Here is a tiny trained network, its code and every weight. The questions are about switching its units off for an input and a class, where a switched-off unit gives its printed mean instead of its output.

import numpy as np


def w(rows, s, z=0):
    codes = np.array(rows[::2]) - 128.0
    scale = np.full(codes.shape[1], s)
    scale[-1] = z or s
    return codes * scale


def norm(h):
    return h / np.sqrt((h * h).mean(-1, keepdims=True) + 1e-5)


def f(y):
    return y / 2 * (1 + np.tanh(0.7978845608 * (y + 0.044715 * y**3)))


def log_softmax(a):
    a = a - a.max(-1, keepdims=True)
    return a - np.log(np.exp(a).sum(-1, keepdims=True))


def net(x, mask):
    res = np.array(x, float).reshape(1, 5) / 4 @ E
    u = 0
    for l in range(4):
        y = f(norm(res) @ A[l][:, :-1].T + A[l][:, -1])
        res = res + np.where(mask[u : u + 6], y, B[l][:, -1]) @ B[l][:, :-1]
        u += 6
    return log_softmax(norm(res)[-1] @ U[:, :-1].T + U[:, -1])


A, B = {}, {}
E = w([
[128,128,129],'x0',
[5,90,86],'x1',
[150,73,80],'x2',
[124,128,123],'x3',
[120,213,25],'x4',
],0.0024)
A[0] = w([
[160,92,78,1],'0.n0',
[131,115,92,187],'0.n1',
[50,253,237,101],'0.n2',
[136,177,166,33],'0.n3',
[86,229,127,137],'0.n4',
[69,168,119,159],'0.n5',
],0.0059,0.00089)
B[0] = w([
[115,65,89,125],'0.n0',
[195,133,152,169],'0.n1',
[136,3,43,249],'0.n2',
[137,94,151,120],'0.n3',
[162,149,54,217],'0.n4',
[149,146,103,186],'0.n5',
],0.005,0.0013)
A[1] = w([
[125,143,148,81],'1.n0',
[117,1,234,251],'1.n1',
[87,126,128,8],'1.n2',
[106,132,218,93],'1.n3',
[236,73,141,139],'1.n4',
[39,96,62,197],'1.n5',
],0.0044,0.0016)
B[1] = w([
[102,125,125,109],'1.n0',
[163,177,91,255],'1.n1',
[86,129,119,100],'1.n2',
[153,116,119,119],'1.n3',
[3,152,63,182],'1.n4',
[155,181,106,203],'1.n5',
],0.0041,0.0028)
A[2] = w([
[104,173,122,171],'2.n0',
[90,168,112,155],'2.n1',
[170,120,1,98],'2.n2',
[128,144,85,5],'2.n3',
[86,178,107,178],'2.n4',
[150,66,99,86],'2.n5',
],0.006,0.0019)
B[2] = w([
[171,179,198,142],'2.n0',
[145,176,165,143],'2.n1',
[163,18,115,254],'2.n2',
[150,105,143,131],'2.n3',
[253,218,196,155],'2.n4',
[95,76,74,142],'2.n5',
],0.0033,0.0044)
A[3] = w([
[86,90,217,106],'3.n0',
[184,253,91,251],'3.n1',
[152,113,2,172],'3.n2',
[24,15,248,190],'3.n3',
[65,121,75,159],'3.n4',
[15,120,61,163],'3.n5',
],0.0047,0.0023)
B[3] = w([
[253,168,64,118],'3.n0',
[171,73,244,229],'3.n1',
[106,158,139,252],'3.n2',
[192,210,109,180],'3.n3',
[211,146,196,149],'3.n4',
[114,152,175,154],'3.n5',
],0.0043,0.0035)
U = w([
[211,218,111,147],'0',
[144,102,103,177],'1',
[87,50,25,133],'2',
[139,113,115,150],'3',
[95,204,207,156],'4',
[13,119,151,30],'5',
[2,161,148,2],'6',
],0.008,0.0077)

Each question gives the input, the list of numbers given to net, and the class t.
The units are the neurons (one row each of A and B). Each row of codes is followed by its name. A weight is (code - 128) times the scale printed after its matrix; where a second scale follows, it is the last column's (A, B and U).
mask holds one flag per neuron, layer by layer. A switched-off neuron (its flag False) gives its mean, the last column of its row in B, instead of its output. The means were averaged over made-up inputs and are rounded, as every weight is.
A unit's drop is (log p(t) with every unit on - log p(t) with that unit switched off) / (log p(t) with every unit on - log p(t) with every unit switched off).
The circuit of an input: a set's keep is (log p(t) with only the set's units on - log p(t) with every unit switched off) / (log p(t) with every unit on - log p(t) with every unit switched off). Starting from the 12 units with the biggest drops (on a tie, the unit counted first), units are removed one at a time, each time the one whose removal leaves the highest keep (on an exact tie, the one counted first), for as long as the keep stays at least 0.8.
circuit, biggest first: the units of the circuit, biggest drop first
most important unit: the unit with the biggest drop
top k neurons: the k neurons with the biggest drops, biggest first
top k neurons in layer l: the k neurons of layer l with the biggest drops, biggest first
drop of u: that unit's drop, to one decimal
input [-7,7,-8,1,-8], class 0: circuit, biggest first => (3.n3; 3.n0)
input [3,-6,2,-5,1], class 4: top 2 neurons => (0.n2; 2.n2)
input [-2,8,0,8,8], class 0: most important unit => 2.n4
input [1,8,-1,-5,8], class 0: circuit, biggest first => (2.n4; 1.n4; 3.n4)
input [1,-2,-8,3,-5], class 2: top 3 neurons => (0.n2; 1.n1; 3.n1)
input [-3,-2,-8,-6,-8], class 0: top 2 neurons => (3.n3; 2.n2)
input [7,4,6,-5,-7], class 0: top 4 neurons => (3.n3; 0.n2; 0.n4; 2.n2)
input [1,1,-8,4,-8], class 0: top 3 neurons => (3.n3; 2.n2; 3.n1)
input [1,8,6,-1,-1], class 4: top 3 neurons => (0.n2; 0.n4; 3.n5)
input [1,-3,-8,5,5], class 2: circuit, biggest first => (0.n2; 3.n3)
input [-2,-6,8,7,4], class 2: top 2 neurons in layer 1 => (1.n1; 1.n5)
input [5,-5,-7,2,4], class 2: top 2 neurons in layer 0 => (0.n2; 0.n3)
input [-1,2,-7,1,-8], class 0: top 3 neurons => (3.n3; 2.n2; 3.n1)
input [0,5,-8,-4,1], class 2: circuit, biggest first => (0.n2)
input [3,-5,-7,-5,-1], class 2: top 2 neurons => (0.n2; 3.n1)
input [-3,3,6,-3,-8], class 0: top 4 neurons => (3.n3; 0.n2; 2.n2; 0.n4)
input [-5,7,-7,-4,2], class 2: top 3 neurons => (0.n2; 0.n4; 1.n4)
input [-1,-3,-8,2,-6], class 2: top 2 neurons in layer 1 => (1.n1; 1.n3)
input [-8,-3,-8,5,-4], class 2: top 2 neurons => (0.n2; 3.n1)
input [-4,-3,-6,-1,5], class 2: top 2 neurons => (0.n2; 2.n2)
input [7,3,-5,-5,-8], class 0: drop of 3.n3 => 0.5
input [4,5,2,-2,1], class 4: drop of 0.n2 => 1.0
input [0,6,1,1,3], class 4: drop of 0.n2 => 0.8
